Here is a tiny trained network, its code and every weight. The questions are about switching its units off for an input and a class, where a switched-off unit gives its printed mean instead of its output.

import numpy as np


def w(rows, s, z=0):
    codes = np.array(rows[::2]) - 128.0
    scale = np.full(codes.shape[1], s)
    scale[-1] = z or s
    return codes * scale


def f(y):
    return np.maximum(y, 0)


def log_softmax(a):
    a = a - a.max(-1, keepdims=True)
    return a - np.log(np.exp(a).sum(-1, keepdims=True))


def net(x, mask):
    res = np.array(x, float).reshape(1, 6) / 4 @ E
    y = f(res @ A[0][:, :-1].T + A[0][:, -1])
    res = res + np.where(mask, y, B[0][:, -1]) @ B[0][:, :-1]
    return log_softmax(res[-1] @ U[:, :-1].T + U[:, -1])


A, B = {}, {}
E = w([
[136,243,188,139,110,158,245,148,116],'x0',
[134,43,80,174,160,24,114,24,165],'x1',
[23,197,170,39,67,164,89,164,130],'x2',
[213,98,149,89,50,101,177,126,16],'x3',
[80,103,120,114,128,150,208,88,117],'x4',
[112,183,2,143,189,148,173,103,6],'x5',
],0.009)
A[0] = w([
[112,223,120,105,58,249,151,197,112,213],'N0',
[142,148,162,162,127,94,236,145,112,139],'N1',
[123,85,94,183,147,126,146,76,161,70],'N2',
[133,77,78,180,191,46,100,118,167,196],'N3',
[160,162,193,120,104,130,200,155,142,112],'N4',
[103,99,145,81,101,94,107,175,188,131],'N5',
[59,144,100,79,168,168,162,90,110,230],'N6',
[188,56,93,174,146,89,82,75,131,123],'N7',
[169,138,95,202,173,143,103,211,62,60],'N8',
[233,43,114,96,135,91,118,115,96,44],'N9',
[91,136,171,80,103,143,33,157,152,165],'N10',
[212,119,118,173,116,99,199,107,126,254],'N11',
[141,158,103,177,170,120,126,153,119,53],'N12',
[194,118,158,131,81,79,94,93,147,173],'N13',
[185,215,49,153,152,104,112,134,106,110],'N14',
[58,103,141,193,182,156,102,128,164,96],'N15',
[63,136,120,161,160,106,94,58,172,108],'N16',
[190,158,47,153,203,119,88,153,108,207],'N17',
[126,128,194,94,111,147,69,175,128,203],'N18',
[108,64,161,149,97,95,19,161,152,109],'N19',
[113,127,101,201,210,128,111,104,188,127],'N20',
[153,51,128,110,157,91,88,101,123,209],'N21',
],0.011,0.003)
B[0] = w([
[68,235,175,11,192,169,123,187,153,251],'N0',
[177,189,173,67,46,88,194,70,114,200],'N1',
[110,75,79,145,144,127,170,71,146,191],'N2',
[127,48,130,183,211,156,102,79,191,238],'N3',
[138,182,158,67,122,186,197,94,175,203],'N4',
[159,194,103,131,73,122,92,169,184,188],'N5',
[54,141,81,70,117,70,86,100,75,187],'N6',
[138,20,85,126,205,202,181,129,100,227],'N7',
[142,159,224,136,161,108,75,144,83,180],'N8',
[151,79,108,171,117,214,195,166,46,202],'N9',
[157,173,30,161,75,122,83,254,243,206],'N10',
[179,109,189,171,74,114,201,44,109,216],'N11',
[139,137,197,185,123,84,79,124,137,159],'N12',
[172,99,84,140,70,118,129,119,118,190],'N13',
[151,153,202,123,144,84,53,133,42,190],'N14',
[81,157,115,138,173,129,112,111,237,191],'N15',
[52,121,68,141,145,54,105,99,172,197],'N16',
[139,127,187,191,175,107,34,119,37,209],'N17',
[187,165,117,137,128,154,141,198,201,198],'N18',
[237,146,63,235,34,128,72,130,197,211],'N19',
[81,115,173,194,196,72,126,61,178,214],'N20',
[167,45,40,195,132,176,125,150,113,200],'N21',
],0.0074,0.016)
U = w([
[180,133,95,185,35,148,87,202,203,112],'0',
[20,97,26,75,57,79,126,96,48,252],'1',
[51,154,151,31,181,229,135,226,171,104],'2',
[73,56,111,182,176,117,120,63,200,103],'3',
[155,159,176,107,40,140,223,68,132,125],'4',
[122,161,181,158,152,108,78,138,56,133],'5',
[171,2,107,172,133,223,153,140,89,69],'6',
],0.0098,0.004)

Each question gives the input, the list of numbers given to net, and the class t.
The units are the neurons (one row each of A and B). Each row of codes is followed by its name. A weight is (code - 128) times the scale printed after its matrix; where a second scale follows, it is the last column's (A, B and U).
mask holds one flag per neuron, in row order. A switched-off neuron (its flag False) gives its mean, the last column of its row in B, instead of its output. The means were averaged over made-up inputs and are rounded, as every weight is.
A unit's drop is (log p(t) with every unit on - log p(t) with that unit switched off) / (log p(t) with every unit on - log p(t) with every unit switched off).
The circuit of an input: a set's keep is (log p(t) with only the set's units on - log p(t) with every unit switched off) / (log p(t) with every unit on - log p(t) with every unit switched off). Starting from the 12 units with the biggest drops (on a tie, the unit counted first), units are removed one at a time, each time the one whose removal leaves the highest keep (on an exact tie, the one counted first), for as long as the keep stays at least 0.8.
units of the circuit, in order: the units of the circuit, biggest drop first
top k neurons: the k neurons with the biggest drops, biggest first
drop when u is switched off: that unit's drop, to one decimal
input [-1,-3,-4,-2,8,4], class 1: units of the circuit, in order => (N6 N3)
input [-8,-7,3,-8,-5,5], class 0: units of the circuit, in order => (N10)
input [7,-4,-8,0,2,5], class 4: top 2 neurons => (N1 N11)
input [1,4,0,7,4,-5], class 6: top 3 neurons => (N9 N0 N21)
input [6,6,6,1,-1,0], class 4: units of the circuit, in order => (N10 N3)
input [4,-1,-5,8,-4,6], class 5: top 3 neurons => (N14 N17 N8)
input [-5,3,-7,-1,7,-1], class 6: top 3 neurons => (N9 N7 N21)
input [0,-2,0,2,4,1], class 2: top 2 neurons => (N19 N11)
input [-6,7,-8,-1,7,4], class 6: top 2 neurons => (N9 N7)
input [-3,-4,-2,6,7,-2], class 4: top 2 neurons => (N7 N3)
input [-6,2,-3,-1,-5,5], class 6: top 3 neurons => (N7 N9 N21)
input [-3,-3,-6,-6,2,-8], class 0: top 3 neurons => (N19 N5 N10)
input [6,3,6,1,8,6], class 1: top 2 neurons => (N6 N18)
input [-5,-6,3,5,-5,8], class 5: top 2 neurons => (N17 N14)
input [2,5,4,-4,-8,7], class 5: units of the circuit, in order => (N14)
input [-4,-2,-3,5,2,-5], class 6: drop when N9 is switched off => 0.2
input [4,-5,-7,-5,-1,-1], class 5: drop when N8 is switched off => 0.1
input [-6,1,-2,8,-5,-2], class 6: drop when N1 is switched off => 0.0
